Here is a tiny trained network, its code and every weight. The questions are about switching its units off for an input and a class, where a switched-off unit gives its printed mean instead of its output.

import numpy as np


def w(rows, s, z=0):
    codes = np.array(rows[::2]) - 128.0
    scale = np.full(codes.shape[1], s)
    scale[-1] = z or s
    return codes * scale


def norm(h):
    return h / np.sqrt((h * h).mean(-1, keepdims=True) + 1e-5)


def f(y):
    return y / 2 * (1 + np.tanh(0.7978845608 * (y + 0.044715 * y**3)))


def log_softmax(a):
    a = a - a.max(-1, keepdims=True)
    return a - np.log(np.exp(a).sum(-1, keepdims=True))


def net(x, mask):
    res = np.array(x, float).reshape(1, 5) / 4 @ E
    u = 0
    for l in range(3):
        y = f(norm(res) @ A[l][:, :-1].T + A[l][:, -1])
        res = res + np.where(mask[u : u + 10], y, B[l][:, -1]) @ B[l][:, :-1]
        u += 10
    return log_softmax(norm(res)[-1] @ U[:, :-1].T + U[:, -1])


A, B = {}, {}
E = w([
[129,138,147,128,135,112,134,126,143,112],'x0',
[100,113,211,162,148,142,130,84,158,252],'x1',
[111,133,49,172,67,139,163,157,201,147],'x2',
[87,129,113,105,140,138,138,156,125,152],'x3',
[172,148,133,69,89,169,210,61,155,141],'x4',
],0.011)
A[0] = w([
[222,113,122,141,173,130,82,207,56,220,96],'L0N1',
[175,1,140,110,211,70,138,189,98,134,81],'L0N2',
[132,58,107,157,100,70,31,245,99,82,35],'L0N3',
[109,91,71,126,110,120,187,94,202,116,57],'L0N4',
[57,76,138,169,141,70,120,50,227,185,6],'L0N5',
[80,153,103,127,194,157,155,106,38,75,122],'L0N6',
[93,201,137,190,72,121,172,191,195,57,132],'L0N7',
[163,126,13,128,119,154,81,78,159,61,151],'L0N8',
[157,179,124,36,122,183,97,166,98,60,36],'L0N9',
[118,109,82,238,155,158,146,112,241,180,14],'L0N10',
],0.006,0.0015)
B[0] = w([
[82,167,166,130,151,124,104,106,145,72,178],'L0N1',
[85,141,154,126,78,60,86,47,189,111,172],'L0N2',
[226,44,133,104,153,177,169,176,171,204,255],'L0N3',
[30,109,101,131,117,156,112,76,133,91,195],'L0N4',
[144,183,178,159,82,99,108,145,93,122,231],'L0N5',
[183,136,176,128,147,44,101,100,208,78,171],'L0N6',
[95,88,87,116,153,206,140,162,136,136,209],'L0N7',
[19,126,103,122,172,129,133,135,156,96,216],'L0N8',
[146,165,123,67,78,102,135,124,128,62,194],'L0N9',
[112,254,120,114,89,170,107,216,105,161,253],'L0N10',
],0.0074,0.0043)
A[1] = w([
[173,172,94,83,101,100,117,115,159,91,149],'L1N1',
[68,142,145,231,133,94,37,135,96,117,102],'L1N2',
[58,99,118,135,152,149,116,171,148,170,251],'L1N3',
[112,227,131,73,106,141,186,78,93,98,220],'L1N4',
[110,121,204,135,115,188,85,105,160,199,197],'L1N5',
[146,105,185,57,137,142,175,54,173,143,15],'L1N6',
[139,103,127,55,45,201,160,135,148,130,138],'L1N7',
[136,138,220,119,187,111,141,84,45,181,65],'L1N8',
[167,123,75,120,171,130,88,91,55,96,123],'L1N9',
[164,64,151,2,178,112,109,130,79,66,205],'L1N10',
],0.0088,0.0015)
B[1] = w([
[58,139,131,133,153,153,121,114,80,102,177],'L1N1',
[2,130,109,136,167,97,95,131,132,16,198],'L1N2',
[194,132,120,146,114,74,131,94,92,52,212],'L1N3',
[122,83,72,82,77,164,195,66,152,175,225],'L1N4',
[139,83,168,110,113,55,142,101,114,120,254],'L1N5',
[172,79,97,157,125,101,123,240,84,167,198],'L1N6',
[142,119,181,166,158,57,90,90,186,81,216],'L1N7',
[105,19,45,117,183,154,159,81,120,90,231],'L1N8',
[134,157,161,134,98,129,181,161,143,197,147],'L1N9',
[106,205,193,161,84,106,127,147,131,209,248],'L1N10',
],0.0087,0.0072)
A[2] = w([
[113,163,85,38,169,193,191,120,16,49,85],'L2N1',
[133,109,105,211,118,135,107,125,175,134,228],'L2N2',
[151,130,121,184,196,146,141,254,135,76,101],'L2N3',
[185,88,1,86,181,160,148,154,187,56,70],'L2N4',
[105,118,194,161,147,80,97,216,65,112,119],'L2N5',
[172,171,185,115,51,160,186,112,174,190,5],'L2N6',
[117,227,185,195,174,117,60,198,83,172,21],'L2N7',
[129,143,134,156,98,48,141,94,160,176,226],'L2N8',
[71,218,132,174,149,122,135,200,82,69,107],'L2N9',
[140,180,188,81,172,169,61,141,208,123,33],'L2N10',
],0.0093,0.0028)
B[2] = w([
[96,183,136,171,115,105,134,97,121,219,165],'L2N1',
[94,173,187,41,149,79,155,143,56,157,198],'L2N2',
[160,98,134,70,163,149,125,156,61,132,208],'L2N3',
[152,105,135,170,183,180,111,104,187,104,235],'L2N4',
[76,156,101,180,70,170,118,138,166,110,243],'L2N5',
[63,225,87,104,174,103,69,80,74,133,231],'L2N6',
[207,77,172,220,10,154,75,163,139,166,219],'L2N7',
[181,192,119,125,102,157,122,205,127,111,254],'L2N8',
[201,60,154,139,110,134,96,136,110,176,226],'L2N9',
[166,81,97,173,71,113,105,169,112,146,132],'L2N10',
],0.011,0.0066)
U = w([
[147,122,174,181,27,138,71,218,98,161,254],'0',
[119,254,108,55,78,110,159,102,97,195,153],'1',
[23,96,167,131,200,81,92,115,100,45,130],'2',
[163,17,136,73,133,109,197,100,96,194,90],'3',
[177,51,102,104,227,202,98,196,139,90,2],'4',
[97,148,81,164,131,209,167,88,236,103,106],'5',
],0.017,0.0017)

Each question gives the input, the list of numbers given to net, and the class t.
The units are the neurons (one row each of A and B). Each row of codes is followed by its name. A weight is (code - 128) times the scale printed after its matrix; where a second scale follows, it is the last column's (A, B and U).
mask holds one flag per neuron, layer by layer. A switched-off neuron (its flag False) gives its mean, the last column of its row in B, instead of its output. The means were averaged over made-up inputs and are rounded, as every weight is.
A unit's drop is (log p(t) with every unit on - log p(t) with that unit switched off) / (log p(t) with every unit on - log p(t) with every unit switched off).
The circuit of an input: a set's keep is (log p(t) with only the set's units on - log p(t) with every unit switched off) / (log p(t) with every unit on - log p(t) with every unit switched off). Starting from the 12 units with the biggest drops (on a tie, the unit counted first), units are removed one at a time, each time the one whose removal leaves the highest keep (on an exact tie, the one counted first), for as long as the keep stays at least 0.8.
circuit, biggest first: the units of the circuit, biggest drop first
most important unit: the unit with the biggest drop
k most important neurons: the k neurons with the biggest drops, biggest first
top k neurons in layer l: the k neurons of layer l with the biggest drops, biggest first
drop of u: that unit's drop, to one decimal
input [4,7,6,-1,1], class 1: circuit, biggest first	(L2N6)
input [4,-7,1,5,2], class 5: 2 most important neurons	(L0N8; L2N4)
input [-5,-4,-7,-8,1], class 1: top 2 neurons in layer 0	(L0N9; L0N3)
input [5,7,0,-6,8], class 3: top 2 neurons in layer 0	(L0N2; L0N9)
input [8,0,-2,-5,4], class 1: 3 most important neurons	(L1N10; L2N6; L1N2)
input [-8,1,8,7,2], class 1: circuit, biggest first	(L2N2; L2N7)
input [4,4,-1,1,0], class 2: 2 most important neurons	(L1N2; L0N3)
input [-3,-5,8,0,1], class 5: 4 most important neurons	(L1N6; L0N4; L2N1; L0N8)
input [5,-8,3,-8,0], class 4: 2 most important neurons	(L1N4; L2N3)
input [5,8,-4,8,-1], class 2: 2 most important neurons	(L1N8; L0N3)
input [-8,8,0,-3,-4], class 2: 4 most important neurons	(L1N2; L1N8; L1N10; L1N5)
input [2,1,-5,-1,-3], class 2: top 2 neurons in layer 1	(L1N8; L1N2)
input [6,1,-4,2,6], class 3: top 2 neurons in layer 1	(L1N8; L1N6)
input [-4,1,-5,-2,3], class 3: circuit, biggest first	(L1N8)
input [6,1,-2,-1,-8], class 2: 3 most important neurons	(L1N2; L0N2; L0N9)
input [4,0,3,2,-2], class 4: 2 most important neurons	(L1N10; L0N7)
input [-8,-1,-1,5,2], class 1: 2 most important neurons	(L1N4; L0N3)
input [-4,-6,1,8,-6], class 4: top 2 neurons in layer 2	(L2N3; L2N4)
input [-4,8,-1,-2,2], class 3: drop of L1N8	3.2
input [-7,-8,2,-3,-8], class 4: most important unit	L0N3
input [-5,-4,1,3,-7], class 4: drop of L0N3	0.5
input [1,-7,-3,5,-3], class 0: drop of L1N10	0.2
input [8,-2,8,-6,-2], class 4: drop of L2N3	0.0
